Here is a tiny trained network, its code and every weight. The questions are about switching its units off for an input and a class, where a switched-off unit gives its printed mean instead of its output.

import numpy as np


def w(rows, s, z=0):
    codes = np.array(rows[::2]) - 128.0
    scale = np.full(codes.shape[1], s)
    scale[-1] = z or s
    return codes * scale


def norm(h):
    return h / np.sqrt((h * h).mean(-1, keepdims=True) + 1e-5)


def f(y):
    return y / 2 * (1 + np.tanh(0.7978845608 * (y + 0.044715 * y**3)))


def log_softmax(a):
    a = a - a.max(-1, keepdims=True)
    return a - np.log(np.exp(a).sum(-1, keepdims=True))


def net(x, mask):
    res = np.array(x, float).reshape(1, 2) / 4 @ E
    u = 0
    for l in range(3):
        y = f(norm(res) @ A[l][:, :-1].T + A[l][:, -1])
        res = res + np.where(mask[u : u + 13], y, B[l][:, -1]) @ B[l][:, :-1]
        u += 13
    return log_softmax(norm(res)[-1] @ U[:, :-1].T + U[:, -1])


A, B = {}, {}
E = w([
[62,131,126,222,142,175,70],'x0',
[186,140,31,176,254,116,177],'x1',
],0.0095)
A[0] = w([
[115,90,111,116,115,124,140,58],'0.n1',
[107,80,120,197,117,99,94,71],'0.n2',
[146,141,188,149,114,132,120,114],'0.n3',
[65,165,145,205,149,125,66,124],'0.n4',
[63,108,141,244,119,145,138,137],'0.n5',
[110,123,134,189,117,135,66,56],'0.n6',
[65,128,101,50,51,167,111,3],'0.n7',
[151,113,161,95,144,80,139,67],'0.n8',
[161,142,80,190,197,141,167,117],'0.n9',
[85,199,117,178,112,82,112,142],'0.n10',
[211,138,115,47,161,100,158,86],'0.n11',
[138,122,149,151,53,100,114,72],'0.n12',
[148,116,64,179,254,114,129,79],'0.n13',
],0.009,0.0018)
B[0] = w([
[115,133,128,128,122,117,146,123],'0.n1',
[100,138,97,151,119,151,106,152],'0.n2',
[112,163,93,130,74,45,117,140],'0.n3',
[66,92,119,155,102,197,126,199],'0.n4',
[62,170,101,173,87,187,111,200],'0.n5',
[110,3,96,118,150,153,123,167],'0.n6',
[147,119,167,124,218,87,144,184],'0.n7',
[54,177,153,16,161,171,123,146],'0.n8',
[172,192,192,139,136,38,98,226],'0.n9',
[115,103,113,134,130,143,106,148],'0.n10',
[94,53,38,162,103,191,150,210],'0.n11',
[136,148,121,153,115,48,164,158],'0.n12',
[225,138,222,141,200,101,144,255],'0.n13',
],0.014,0.0092)
A[1] = w([
[166,139,149,118,100,130,122,97],'1.n1',
[118,118,139,166,88,104,82,157],'1.n2',
[103,162,152,180,162,99,95,252],'1.n3',
[226,184,146,100,156,145,56,61],'1.n4',
[79,121,120,99,93,163,84,160],'1.n5',
[116,116,118,84,142,157,102,44],'1.n6',
[191,141,144,113,128,76,122,18],'1.n7',
[129,150,101,196,108,204,86,113],'1.n8',
[120,105,193,116,118,169,142,45],'1.n9',
[96,114,54,81,81,191,140,170],'1.n10',
[123,220,94,89,125,67,98,20],'1.n11',
[170,69,127,149,85,66,100,87],'1.n12',
[120,115,8,74,91,160,169,54],'1.n13',
],0.016,0.0024)
B[1] = w([
[128,123,141,184,175,129,118,140],'1.n1',
[148,168,110,136,164,223,104,184],'1.n2',
[168,114,161,32,73,177,121,254],'1.n3',
[86,159,10,147,98,115,157,233],'1.n4',
[144,174,23,121,139,62,191,196],'1.n5',
[130,165,139,144,130,140,130,134],'1.n6',
[116,101,88,144,152,48,146,229],'1.n7',
[133,3,153,110,85,63,71,222],'1.n8',
[164,163,160,188,149,147,99,140],'1.n9',
[62,177,50,178,61,139,186,235],'1.n10',
[110,90,144,120,58,106,100,149],'1.n11',
[133,177,158,157,124,140,160,162],'1.n12',
[160,176,206,45,109,216,93,214],'1.n13',
],0.017,0.0089)
A[2] = w([
[87,46,130,145,207,116,121,142],'2.n1',
[131,147,105,102,129,146,114,246],'2.n2',
[82,106,161,142,154,66,133,174],'2.n3',
[3,95,94,190,129,119,195,49],'2.n4',
[86,179,97,179,100,110,222,168],'2.n5',
[81,167,164,109,138,218,161,39],'2.n6',
[101,78,164,142,105,91,124,43],'2.n7',
[97,215,115,98,141,165,147,85],'2.n8',
[95,107,195,132,166,87,161,126],'2.n9',
[183,188,81,178,219,66,176,244],'2.n10',
[94,82,142,103,161,118,94,7],'2.n11',
[93,113,81,115,112,69,142,78],'2.n12',
[165,195,160,131,170,100,150,111],'2.n13',
],0.016,0.0018)
B[2] = w([
[184,164,167,93,120,131,179,140],'2.n1',
[103,150,182,152,130,111,215,148],'2.n2',
[80,138,148,39,108,68,44,158],'2.n3',
[96,136,26,200,123,109,135,181],'2.n4',
[178,92,204,72,195,154,66,199],'2.n5',
[97,187,114,66,104,208,147,173],'2.n6',
[187,233,143,146,210,133,110,157],'2.n7',
[121,117,171,70,114,181,150,165],'2.n8',
[66,193,112,136,104,79,62,153],'2.n9',
[248,74,24,49,214,106,239,250],'2.n10',
[209,194,149,162,134,121,154,133],'2.n11',
[85,139,129,168,106,148,87,182],'2.n12',
[110,87,43,87,185,82,160,181],'2.n13',
],0.016,0.015)
U = w([
[54,81,23,238,57,153,103,197],'0',
[94,179,152,105,113,21,58,188],'1',
[204,65,184,166,89,178,57,165],'2',
[80,81,172,170,150,136,144,10],'3',
[201,87,54,98,185,88,202,203],'4',
[119,142,132,198,113,117,182,34],'5',
[97,80,166,179,104,112,173,2],'6',
[92,162,140,58,65,252,179,168],'7',
],0.015,0.006)

Each question gives the input, the list of numbers given to net, and the class t.
The units are the neurons (one row each of A and B). Each row of codes is followed by its name. A weight is (code - 128) times the scale printed after its matrix; where a second scale follows, it is the last column's (A, B and U).
mask holds one flag per neuron, layer by layer. A switched-off neuron (its flag False) gives its mean, the last column of its row in B, instead of its output. The means were averaged over made-up inputs and are rounded, as every weight is.
A unit's drop is (log p(t) with every unit on - log p(t) with that unit switched off) / (log p(t) with every unit on - log p(t) with every unit switched off).
most important unit: the unit with the biggest drop
top k neurons: the k neurons with the biggest drops, biggest first
k most important neurons of layer l: the k neurons of layer l with the biggest drops, biggest first
drop of u: that unit's drop, to one decimal
input [-2,-1], class 7: top 2 neurons -> (0.n13; 0.n9)
input [1,-2], class 7: top 3 neurons -> (0.n12; 0.n11; 0.n7)
input [3,-8], class 7: 2 most important neurons of layer 0 -> (0.n11; 0.n7)
input [3,1], class 2: most important unit -> 1.n8
input [4,-8], class 7: 4 most important neurons of layer 0 -> (0.n11; 0.n7; 0.n12; 0.n3)
input [-5,-3], class 7: top 2 neurons -> (0.n9; 0.n13)
input [0,-4], class 1: top 2 neurons -> (0.n7; 0.n13)
input [6,4], class 2: top 2 neurons -> (1.n8; 2.n10)
input [-6,-4], class 7: top 3 neurons -> (0.n9; 0.n13; 0.n11)
input [-7,-4], class 7: top 2 neurons -> (0.n9; 0.n13)
input [2,-8], class 7: top 2 neurons -> (0.n11; 0.n7)
input [1,-8], class 7: top 3 neurons -> (0.n13; 0.n9; 1.n2)
input [-2,-3], class 1: top 2 neurons -> (0.n13; 1.n11)
input [2,-5], class 7: top 2 neurons -> (0.n11; 0.n7)
input [3,2], class 2: most important unit -> 0.n5
input [4,1], class 2: 2 most important neurons of layer 1 -> (1.n8; 1.n4)
input [4,-6], class 0: 2 most important neurons of layer 0 -> (0.n9; 0.n13)
input [-5,-7], class 1: drop of 0.n13 -> 0.3
input [-7,-3], class 7: drop of 0.n1 -> 0.0
input [2,1], class 2: drop of 1.n8 -> 0.1
